Below is a small trained network, with its code and all its weights. Each question gives an input and a target symbol and asks what happens when units are switched off, that is, made to give their printed mean instead of their output.

import numpy as np


def w(rows, s, z=0):
    codes = np.array(rows[::2]) - 128.0
    scale = np.full(codes.shape[1], s)
    scale[-1] = z or s
    return codes * scale


def f(y):
    return np.maximum(y, 0)


def softmax(a):
    e = np.exp(a - a.max(-1, keepdims=True))
    return e / e.sum(-1, keepdims=True)


def log_softmax(a):
    a = a - a.max(-1, keepdims=True)
    return a - np.log(np.exp(a).sum(-1, keepdims=True))


def net(x, mask):
    ids = ['ΓΘΩαδημπσφ'.index(c) for c in x.split()]
    T = len(ids)
    res = E[ids] + P[:T]
    r = res
    for j in range(3):
        rows = slice(4 * j, 4 * j + 4)
        q, k, v = (r @ M[0][rows].T for M in (Q, K, V))
        z = softmax(np.where(np.tri(T) > 0, q @ k.T / 4**0.5, -1e9)) @ v
        o = O[0][rows]
        res = res + np.where(mask[j], z, o[:, -1]) @ o[:, :-1]
    y = f(res @ A[0][:, :-1].T + A[0][:, -1])
    res = res + np.where(mask[3:7], y, B[0][:, -1]) @ B[0][:, :-1]
    return log_softmax(res[-1] @ U[:, :-1].T + U[:, -1])


Q, K, V, O, A, B = {}, {}, {}, {}, {}, {}
E = w([
[67,188,65,99,194],'Γ',
[108,215,64,110,248],'Θ',
[147,87,207,196,211],'Ω',
[44,44,182,34,148],'α',
[199,122,156,85,159],'δ',
[128,62,56,169,164],'η',
[204,139,36,78,122],'μ',
[90,221,54,22,151],'π',
[2,65,129,240,19],'σ',
[240,94,198,49,176],'φ',
],0.0089)
P = w([
[137,219,212,126,86],'0',
[132,192,189,116,107],'1',
[153,152,171,104,131],'2',
[160,125,150,90,145],'3',
[155,102,129,85,155],'4',
[152,78,107,84,168],'5',
[148,58,86,77,183],'6',
[142,37,64,78,194],'7',
[137,13,40,76,205],'8',
[147,2,41,60,207],'9',
],0.0077)
Q[0] = w([
[67,72,59,242,24],'head 0',
[64,118,157,238,21],'head 0',
[216,76,197,56,255],'head 0',
[212,62,215,183,162],'head 0',
[186,38,141,119,124],'head 1',
[198,30,88,104,159],'head 1',
[233,158,214,100,104],'head 1',
[17,102,24,116,176],'head 1',
[163,22,156,174,60],'head 2',
[37,154,100,223,17],'head 2',
[44,165,48,213,21],'head 2',
[151,181,29,12,159],'head 2',
],0.0094)
K[0] = w([
[206,218,228,144,101],'head 0',
[209,226,164,192,65],'head 0',
[146,32,27,23,197],'head 0',
[227,125,11,44,203],'head 0',
[168,87,42,115,203],'head 1',
[144,36,43,118,205],'head 1',
[188,224,156,116,229],'head 1',
[47,16,143,136,27],'head 1',
[209,188,57,27,126],'head 2',
[149,235,230,96,63],'head 2',
[173,220,240,98,66],'head 2',
[146,1,182,171,196],'head 2',
],0.0088)
V[0] = w([
[2,212,166,87,152],'head 0',
[114,37,140,201,188],'head 0',
[248,180,70,147,91],'head 0',
[164,13,236,89,88],'head 0',
[107,76,40,80,89],'head 1',
[125,216,151,180,223],'head 1',
[79,73,87,101,91],'head 1',
[120,87,219,172,30],'head 1',
[80,157,2,58,72],'head 2',
[162,83,73,64,56],'head 2',
[132,101,221,20,20],'head 2',
[25,84,128,238,47],'head 2',
],0.0081)
O[0] = w([
[144,82,181,12,236,137],'head 0',
[41,200,25,115,127,108],'head 0',
[219,93,106,211,23,95],'head 0',
[25,145,161,227,219,205],'head 0',
[181,91,207,146,150,127],'head 1',
[131,172,47,46,129,113],'head 1',
[129,112,215,141,128,118],'head 1',
[50,81,119,180,69,89],'head 1',
[90,187,196,49,25,89],'head 2',
[169,158,216,150,48,138],'head 2',
[143,66,255,173,146,170],'head 2',
[73,53,95,151,44,3],'head 2',
],0.0084,0.0053)
A[0] = w([
[166,61,51,25,175,174],'neuron 0',
[82,55,121,150,64,2],'neuron 1',
[202,92,49,166,193,71],'neuron 2',
[133,236,2,110,114,198],'neuron 3',
],0.0069,0.0065)
B[0] = w([
[92,27,102,81,74,254],'neuron 0',
[254,210,118,82,156,138],'neuron 1',
[183,83,20,188,187,193],'neuron 2',
[74,223,14,127,62,198],'neuron 3',
],0.007,0.0092)
U = w([
[119,126,132,93,114,105],'Γ',
[138,191,95,94,138,60],'Θ',
[103,44,57,182,168,35],'Ω',
[44,172,170,90,216,114],'α',
[138,164,127,170,146,117],'δ',
[57,235,125,149,77,218],'η',
[185,212,167,168,67,192],'μ',
[219,26,152,73,133,15],'π',
[49,1,154,207,6,254],'σ',
[172,231,122,218,193,168],'φ',
],0.0054,0.0069)

Each question gives the input, a string of symbols that net reads in full, and the target symbol t.
The units are the heads (4 rows each of Q, K, V and O) and the neurons (one row each of A and B). Each row of codes is followed by its name. A weight is (code - 128) times the scale printed after its matrix; where a second scale follows, it is the last column's (O, A, B and U).
mask holds one flag per unit, heads first, then neurons. A switched-off unit (its flag False) gives its mean, the last column of its rows in O or B, instead of its output. The means were averaged over made-up inputs and are rounded, as every weight is.
A unit's drop is (log p(t) with every unit on - log p(t) with that unit switched off) / (log p(t) with every unit on - log p(t) with every unit switched off).
The circuit of an input: a set's keep is (log p(t) with only the set's units on - log p(t) with every unit switched off) / (log p(t) with every unit on - log p(t) with every unit switched off). Starting from all 7 units, units are removed one at a time, each time the one whose removal leaves the highest keep (on an exact tie, the one counted first), for as long as the keep stays at least 0.8.
circuit, biggest first: the units of the circuit, biggest drop first
most important unit: the unit with the biggest drop
top k neurons: the k neurons with the biggest drops, biggest first
heads that matter: for each layer, one digit per head in row order, 1 if its drop is at least 0.15 and else 0, layers parted by /
input δ π φ μ δ, target μ: circuit, biggest first -> (head 0; head 2)
input Θ π Ω φ η φ σ μ φ, target μ: circuit, biggest first -> (head 0; head 2; head 1)
input α Θ α Γ σ π, target σ: circuit, biggest first -> (head 2)
input μ φ φ π η Γ, target η: top 2 neurons -> (neuron 3; neuron 2)
input π σ φ, target σ: heads that matter -> 001
input δ μ φ π, target π: circuit, biggest first -> (head 0; neuron 3)
input Γ φ η Θ, target η: circuit, biggest first -> (neuron 3; head 2; head 1)
input φ Γ φ Γ φ π μ α Γ, target α: heads that matter -> 110
input Ω Ω Γ φ π μ μ α μ φ, target μ: circuit, biggest first -> (head 2; head 0; head 1)
input π Ω δ Γ σ φ Γ α μ, target α: heads that matter -> 111
input μ Ω φ φ Γ μ η φ Ω, target φ: heads that matter -> 110
input π π φ φ Θ, target Θ: heads that matter -> 111
input μ π φ Ω φ φ, target φ: heads that matter -> 101
input φ μ σ φ σ Ω δ, target Ω: heads that matter -> 001
input δ π φ μ μ, target μ: circuit, biggest first -> (head 2; head 0)
input Ω Ω Ω Θ, target Ω: circuit, biggest first -> (head 2; neuron 2)
input α μ Θ φ Γ α Γ, target α: circuit, biggest first -> (head 0)
input φ μ Ω σ π π Θ π, target σ: circuit, biggest first -> (head 1; head 2)
input φ σ φ μ π Ω π μ, target π: heads that matter -> 110
input π φ σ Ω φ μ φ σ α Ω, target α: heads that matter -> 100
input φ π φ σ Ω φ Θ φ, target Θ: heads that matter -> 111
input φ η π, target η: most important unit -> neuron 3
input Θ φ φ φ φ δ, target φ: circuit, biggest first -> (head 0; head 2; neuron 0)
input δ π σ Γ, target σ: heads that matter -> 001
input φ π σ δ, target σ: heads that matter -> 001
input φ π μ π μ σ μ Ω, target μ: heads that matter -> 101
input φ Ω φ φ Θ, target Ω: heads that matter -> 001
input φ π π Ω, target π: circuit, biggest first -> (head 0)
